Below are the code and all the weights of a small trained network. Each question names an input and a class and asks about switching units off, where a switched-off unit gives its printed mean instead of its output.

import numpy as np


def w(rows, s, z=0):
    codes = np.array(rows[::2]) - 128.0
    scale = np.full(codes.shape[1], s)
    scale[-1] = z or s
    return codes * scale


def f(y):
    return np.maximum(y, 0)


def log_softmax(a):
    a = a - a.max(-1, keepdims=True)
    return a - np.log(np.exp(a).sum(-1, keepdims=True))


def net(x, mask):
    res = np.array(x, float).reshape(1, 7) / 4 @ E
    y = f(res @ A[0][:, :-1].T + A[0][:, -1])
    res = res + np.where(mask, y, B[0][:, -1]) @ B[0][:, :-1]
    return log_softmax(res[-1] @ U[:, :-1].T + U[:, -1])


A, B = {}, {}
E = w([
[139,79,7,202,88,73,100,197,7],'x0',
[152,74,93,159,152,124,118,124,221],'x1',
[128,56,116,166,223,190,204,20,36],'x2',
[232,158,150,202,12,156,86,26,111],'x3',
[140,120,114,158,141,136,125,138,165],'x4',
[128,149,129,115,129,130,128,124,101],'x5',
[255,148,150,123,201,12,204,111,126],'x6',
],0.0069)
A[0] = w([
[182,202,125,124,152,29,148,141,139,114],'neuron 1',
[85,128,156,90,179,118,161,158,126,69],'neuron 2',
[134,109,87,163,118,93,118,118,106,36],'neuron 3',
[79,172,137,84,158,126,160,180,75,93],'neuron 4',
[111,129,74,115,120,83,131,173,56,219],'neuron 5',
[134,100,61,180,121,132,160,153,133,50],'neuron 6',
[121,125,86,151,125,106,97,165,102,55],'neuron 7',
[115,137,217,70,138,157,143,115,194,111],'neuron 8',
[44,135,83,131,77,251,53,142,134,102],'neuron 9',
[143,71,108,181,173,229,195,100,87,1],'neuron 10',
[135,133,59,149,138,146,92,137,101,43],'neuron 11',
[146,123,82,179,122,86,85,159,95,70],'neuron 12',
[208,163,139,196,58,150,89,67,131,91],'neuron 13',
[59,101,78,128,191,75,165,177,174,35],'neuron 14',
[148,192,142,123,52,71,40,254,190,3],'neuron 15',
],0.0087,0.004)
B[0] = w([
[160,97,118,132,138,130,188,224,105,212],'neuron 1',
[74,142,74,189,73,173,83,205,156,192],'neuron 2',
[148,174,121,105,132,179,70,152,152,159],'neuron 3',
[80,182,131,180,66,138,155,114,121,195],'neuron 4',
[184,131,178,76,66,168,142,50,185,233],'neuron 5',
[139,141,174,146,149,201,135,138,140,166],'neuron 6',
[187,141,142,107,144,225,65,130,191,168],'neuron 7',
[195,166,154,54,139,177,97,109,156,235],'neuron 8',
[254,97,80,147,151,70,231,242,93,253],'neuron 9',
[65,90,185,149,239,74,57,105,43,219],'neuron 10',
[165,140,131,75,147,178,56,115,149,163],'neuron 11',
[144,138,151,28,106,200,60,182,121,186],'neuron 12',
[42,209,22,197,89,87,134,113,157,242],'neuron 13',
[69,211,7,178,59,110,107,85,147,219],'neuron 14',
[58,83,215,155,237,77,48,79,18,255],'neuron 15',
],0.0068,0.0082)
U = w([
[76,109,187,142,193,81,65,96,74,37],'0',
[75,254,33,179,50,125,128,99,156,42],'1',
[205,173,160,46,107,242,80,102,179,37],'2',
[251,110,102,127,128,65,241,205,109,86],'3',
[133,136,146,133,78,133,146,119,138,239],'4',
[139,116,129,113,89,119,129,107,147,253],'5',
[139,123,126,115,86,114,139,113,146,229],'6',
],0.0082,0.0079)

Each question gives the input, the list of numbers given to net, and the class t.
The units are the neurons (one row each of A and B). Each row of codes is followed by its name. A weight is (code - 128) times the scale printed after its matrix; where a second scale follows, it is the last column's (A, B and U).
mask holds one flag per neuron, in row order. A switched-off neuron (its flag False) gives its mean, the last column of its row in B, instead of its output. The means were averaged over made-up inputs and are rounded, as every weight is.
A unit's drop is (log p(t) with every unit on - log p(t) with that unit switched off) / (log p(t) with every unit on - log p(t) with every unit switched off).
The circuit of an input: a set's keep is (log p(t) with only the set's units on - log p(t) with every unit switched off) / (log p(t) with every unit on - log p(t) with every unit switched off). Starting from the 12 units with the biggest drops (on a tie, the unit counted first), units are removed one at a time, each time the one whose removal leaves the highest keep (on an exact tie, the one counted first), for as long as the keep stays at least 0.8.
circuit, biggest first: the units of the circuit, biggest drop first
unit that matters most: the unit with the biggest drop
k most important neurons: the k neurons with the biggest drops, biggest first
drop of u: that unit's drop, to one decimal
input [-4,2,6,1,-4,0,-7], class 3: circuit, biggest first : neuron 9
input [6,2,5,8,6,-6,2], class 1: 2 most important neurons : neuron 13; neuron 15
input [-2,-3,-2,-5,2,4,-2], class 1: 2 most important neurons : neuron 4; neuron 2
input [-8,7,-8,-3,1,-5,-5], class 0: 2 most important neurons : neuron 15; neuron 5
input [7,5,-5,0,-1,1,7], class 2: 2 most important neurons : neuron 12; neuron 9
input [-5,2,-1,-8,-8,8,3], class 1: circuit, biggest first : neuron 14; neuron 2
input [-8,-1,2,-5,-5,6,-1], class 2: 2 most important neurons : neuron 8; neuron 13
input [8,-5,1,-7,-5,-7,3], class 2: 2 most important neurons : neuron 5; neuron 13
input [4,-8,-6,-5,-3,1,5], class 4: 4 most important neurons : neuron 5; neuron 10; neuron 4; neuron 9
input [0,-1,-7,4,-7,5,5], class 0: 2 most important neurons : neuron 15; neuron 9
input [-1,-1,-1,-7,6,2,6], class 1: 3 most important neurons : neuron 14; neuron 9; neuron 2
input [-5,0,-7,8,8,-5,3], class 1: 2 most important neurons : neuron 13; neuron 10
input [4,-8,8,2,0,4,3], class 0: 2 most important neurons : neuron 10; neuron 9
input [-1,2,3,-7,3,7,6], class 1: most important neuron : neuron 14
input [-2,6,8,7,7,-5,5], class 0: 2 most important neurons : neuron 10; neuron 14
input [5,4,7,1,0,6,-6], class 0: 3 most important neurons : neuron 10; neuron 1; neuron 8
input [-2,-1,1,3,6,4,-7], class 3: drop of neuron 9 : 0.7
input [8,6,5,-3,-2,-6,8], class 2: drop of neuron 5 : 0.2
input [-6,-5,-7,-6,4,4,1], class 0: drop of neuron 13 : 0.2
input [2,-1,-1,2,2,-5,-8], class 3: drop of neuron 9 : 0.8
input [2,8,3,8,2,6,4], class 1: unit that matters most : neuron 13
